Below are the code and all the weights of a small trained network. Each question names an input and a target symbol and asks about switching units off, where a switched-off unit gives its printed mean instead of its output.

import numpy as np


def w(rows, s, z=0):
    codes = np.array(rows[::2]) - 128.0
    scale = np.full(codes.shape[1], s)
    scale[-1] = z or s
    return codes * scale


def f(y):
    return y / 2 * (1 + np.tanh(0.7978845608 * (y + 0.044715 * y**3)))


def softmax(a):
    e = np.exp(a - a.max(-1, keepdims=True))
    return e / e.sum(-1, keepdims=True)


def log_softmax(a):
    a = a - a.max(-1, keepdims=True)
    return a - np.log(np.exp(a).sum(-1, keepdims=True))


def net(x, mask):
    ids = ['αημτφω'.index(c) for c in x.split()]
    T = len(ids)
    res = E[ids] + P[:T]
    u = 0
    for l in range(2):
        r = res
        for j in range(2):
            rows = slice(2 * j, 2 * j + 2)
            q, k, v = (r @ M[l][rows].T for M in (Q, K, V))
            z = softmax(np.where(np.tri(T) > 0, q @ k.T / 2**0.5, -1e9)) @ v
            o = O[l][rows]
            res = res + np.where(mask[u + j], z, o[:, -1]) @ o[:, :-1]
        u += 2
        y = f(res @ A[l][:, :-1].T + A[l][:, -1])
        res = res + np.where(mask[u : u + 12], y, B[l][:, -1]) @ B[l][:, :-1]
        u += 12
    return log_softmax(res[-1] @ U[:, :-1].T + U[:, -1])


Q, K, V, O, A, B = {}, {}, {}, {}, {}, {}
E = w([
[37,58,219,133,233,107,77,88],'α',
[116,149,76,199,123,1,109,156],'η',
[74,178,232,66,107,87,137,215],'μ',
[124,153,140,245,192,80,143,145],'τ',
[232,114,124,117,98,129,86,41],'φ',
[128,131,164,223,99,175,157,109],'ω',
],0.0049)
P = w([
[199,43,112,91,167,71,227,191],'0',
[212,70,182,136,145,72,184,175],'1',
[209,102,187,145,147,95,146,164],'2',
[173,130,181,149,129,102,136,134],'3',
[145,149,165,156,126,124,104,125],'4',
[122,171,158,153,112,143,86,104],'5',
[95,192,123,160,111,160,76,91],'6',
[59,211,108,156,96,171,62,71],'7',
[37,231,73,157,107,174,47,51],'8',
[24,253,40,161,103,205,32,53],'9',
],0.0033)
Q[0] = w([
[54,189,8,152,129,210,120,93],'L0H1',
[11,69,180,62,168,155,74,88],'L0H1',
[149,168,189,242,109,28,104,111],'L0H2',
[140,210,112,253,206,66,59,81],'L0H2',
],0.019)
K[0] = w([
[141,162,233,171,132,114,37,89],'L0H1',
[161,5,209,120,186,106,132,137],'L0H1',
[129,190,172,163,84,198,68,78],'L0H2',
[58,188,77,122,101,204,110,84],'L0H2',
],0.022)
V[0] = w([
[138,148,73,174,154,157,172,143],'L0H1',
[73,52,123,118,164,112,107,118],'L0H1',
[84,85,191,254,59,248,233,176],'L0H2',
[17,188,149,167,204,8,127,216],'L0H2',
],0.012)
O[0] = w([
[126,80,135,127,119,75,136,144,176],'L0H1',
[140,187,130,123,81,162,170,139,112],'L0H1',
[146,87,3,129,152,238,114,211,254],'L0H2',
[187,214,134,65,234,62,74,123,158],'L0H2',
],0.0073,0.0019)
A[0] = w([
[148,130,156,57,118,99,149,202,126],'L0N1',
[151,152,187,152,135,156,144,159,127],'L0N2',
[95,81,47,175,113,189,182,228,72],'L0N3',
[139,155,203,168,152,161,181,162,131],'L0N4',
[20,128,131,116,74,80,162,243,83],'L0N5',
[215,119,93,162,129,153,86,100,144],'L0N6',
[54,164,193,127,118,196,114,145,141],'L0N7',
[49,9,168,108,201,139,81,113,107],'L0N8',
[141,141,91,129,173,173,104,154,16],'L0N9',
[153,82,102,76,134,190,120,143,3],'L0N10',
[153,50,131,123,123,82,178,122,96],'L0N11',
[56,149,125,250,154,116,169,143,144],'L0N12',
],0.011,0.0019)
B[0] = w([
[84,131,193,129,95,158,142,202,130],'L0N1',
[131,87,109,93,139,115,150,169,140],'L0N2',
[110,161,126,142,111,239,170,129,252],'L0N3',
[129,58,114,65,166,113,136,166,147],'L0N4',
[178,162,215,172,115,141,86,197,119],'L0N5',
[213,121,110,121,139,155,122,71,194],'L0N6',
[76,105,97,94,139,195,48,126,142],'L0N7',
[80,150,188,103,136,124,245,93,136],'L0N8',
[141,188,119,96,131,91,172,152,169],'L0N9',
[153,151,199,111,143,48,67,135,131],'L0N10',
[182,113,86,75,98,125,148,178,138],'L0N11',
[107,53,91,199,171,135,120,122,213],'L0N12',
],0.013,0.0043)
Q[1] = w([
[65,135,113,180,188,118,124,170],'L1H1',
[152,38,92,172,87,135,154,73],'L1H1',
[150,158,168,127,98,156,90,223],'L1H2',
[4,100,131,129,120,167,174,178],'L1H2',
],0.025)
K[1] = w([
[144,206,57,104,131,102,127,87],'L1H1',
[60,107,128,163,58,141,97,59],'L1H1',
[123,106,146,100,148,139,139,253],'L1H2',
[9,196,148,188,202,141,106,120],'L1H2',
],0.022)
V[1] = w([
[201,184,186,132,2,135,104,111],'L1H1',
[67,156,137,8,152,156,165,90],'L1H1',
[123,114,123,108,151,104,158,158],'L1H2',
[169,72,161,130,147,111,221,180],'L1H2',
],0.012)
O[1] = w([
[132,45,216,195,116,150,139,121,92],'L1H1',
[91,180,127,127,1,148,143,103,44],'L1H1',
[80,142,110,136,154,139,121,108,131],'L1H2',
[95,179,78,147,143,142,90,64,253],'L1H2',
],0.0065,0.0056)
A[1] = w([
[148,147,206,102,99,62,172,248,96],'L1N1',
[89,151,170,123,138,92,212,49,106],'L1N2',
[78,86,131,102,125,117,112,128,123],'L1N3',
[146,121,163,119,169,116,160,117,85],'L1N4',
[203,43,147,101,64,95,183,120,150],'L1N5',
[132,149,93,111,42,86,120,134,2],'L1N6',
[151,77,138,176,151,103,116,167,56],'L1N7',
[84,151,148,129,141,143,117,123,63],'L1N8',
[133,129,143,108,128,111,153,206,105],'L1N9',
[129,97,98,157,191,49,70,139,91],'L1N10',
[172,166,63,132,116,31,109,142,113],'L1N11',
[117,124,187,168,94,141,171,149,16],'L1N12',
],0.012,0.0022)
B[1] = w([
[145,140,193,243,114,125,73,101,138],'L1N1',
[117,172,194,102,125,162,164,69,144],'L1N2',
[182,169,152,76,88,125,97,165,138],'L1N3',
[92,188,105,109,83,127,124,110,137],'L1N4',
[108,85,165,70,3,172,78,173,174],'L1N5',
[115,157,178,131,110,121,204,72,126],'L1N6',
[141,172,87,117,105,116,187,118,182],'L1N7',
[180,50,126,97,123,86,168,103,140],'L1N8',
[120,132,157,158,131,98,86,93,125],'L1N9',
[124,138,147,134,77,23,162,172,254],'L1N10',
[115,93,156,87,224,168,79,135,224],'L1N11',
[119,140,72,97,163,100,107,109,153],'L1N12',
],0.015,0.0088)
U = w([
[125,51,157,63,49,172,100,169,105],'α',
[152,129,218,223,125,122,51,93,119],'η',
[74,179,204,79,132,135,178,64,52],'μ',
[95,88,106,56,216,98,79,188,122],'τ',
[136,148,87,179,85,42,196,157,88],'φ',
[183,111,6,222,172,237,133,92,253],'ω',
],0.0026,0.0033)

Each question gives the input, a string of symbols that net reads in full, and the target symbol t.
The units are the heads (2 rows each of Q, K, V and O) and the neurons (one row each of A and B). Each row of codes is followed by its name. A weight is (code - 128) times the scale printed after its matrix; where a second scale follows, it is the last column's (O, A, B and U).
mask holds one flag per unit, layer by layer, with each layer's heads first. A switched-off unit (its flag False) gives its mean, the last column of its rows in O or B, instead of its output. The means were averaged over made-up inputs and are rounded, as every weight is.
A unit's drop is (log p(t) with every unit on - log p(t) with that unit switched off) / (log p(t) with every unit on - log p(t) with every unit switched off).
The circuit of an input: a set's keep is (log p(t) with only the set's units on - log p(t) with every unit switched off) / (log p(t) with every unit on - log p(t) with every unit switched off). Starting from the 12 units with the biggest drops (on a tie, the unit counted first), units are removed one at a time, each time the one whose removal leaves the highest keep (on an exact tie, the one counted first), for as long as the keep stays at least 0.8.
circuit, biggest first: the units of the circuit, biggest drop first
unit that matters most: the unit with the biggest drop
top k neurons: the k neurons with the biggest drops, biggest first
heads that matter: for each layer, one digit per head in row order, 1 if its drop is at least 0.15 and else 0, layers parted by /
drop when u is switched off: that unit's drop, to one decimal
input μ τ φ τ τ, target φ: heads that matter	00 / 10
input μ η τ η, target τ: circuit, biggest first	L0H2, L1N11, L0N3
input φ η τ τ φ, target φ: top 3 neurons	L0N5, L1N10, L0N12
input η φ τ τ α, target μ: top 3 neurons	L0N8, L1N2, L0N12
input α τ μ ω, target ω: circuit, biggest first	L0H2, L0N3, L1N10
input φ α φ, target μ: circuit, biggest first	L1H1, L1N6, L0N8, L0N12
input φ τ φ, target τ: unit that matters most	L0N11
input ω α τ φ τ ω ω ω φ η, target ω: top 2 neurons	L1N10, L0N3
input τ ω φ τ ω τ φ ω α η, target ω: heads that matter	01 / 00
input τ τ α η η τ τ τ μ, target η: top 4 neurons	L0N1, L0N6, L1N1, L0N12
input τ φ τ α η, target τ: circuit, biggest first	L0H2, L1N11, L1H1
input α φ α ω, target ω: circuit, biggest first	L0H2, L1N10, L0N3
input η φ φ α ω μ ω τ φ, target μ: top 2 neurons	L1N6, L0N8
input μ ω τ η τ, target τ: top 3 neurons	L1N11, L0N3, L0N9
input φ η φ η, target φ: unit that matters most	L0N3
input ω φ τ τ α ω τ η η μ, target η: top 2 neurons	L0N6, L0N1
input φ α τ τ φ η φ, target φ: top 3 neurons	L0N5, L0N12, L1N10
input μ τ φ, target α: top 3 neurons	L1N5, L0N12, L0N9
input φ τ τ μ ω α φ τ μ φ, target τ: top 2 neurons	L0N12, L1N11
input φ φ τ ω ω φ ω φ, target ω: unit that matters most	L0H2
input τ τ μ μ τ φ τ τ ω α, target μ: drop when L0N8 is switched off	1.3
input η μ α τ ω τ η μ τ, target τ: drop when L0N3 is switched off	0.4
input τ φ τ η, target φ: drop when L0N8 is switched off	0.1
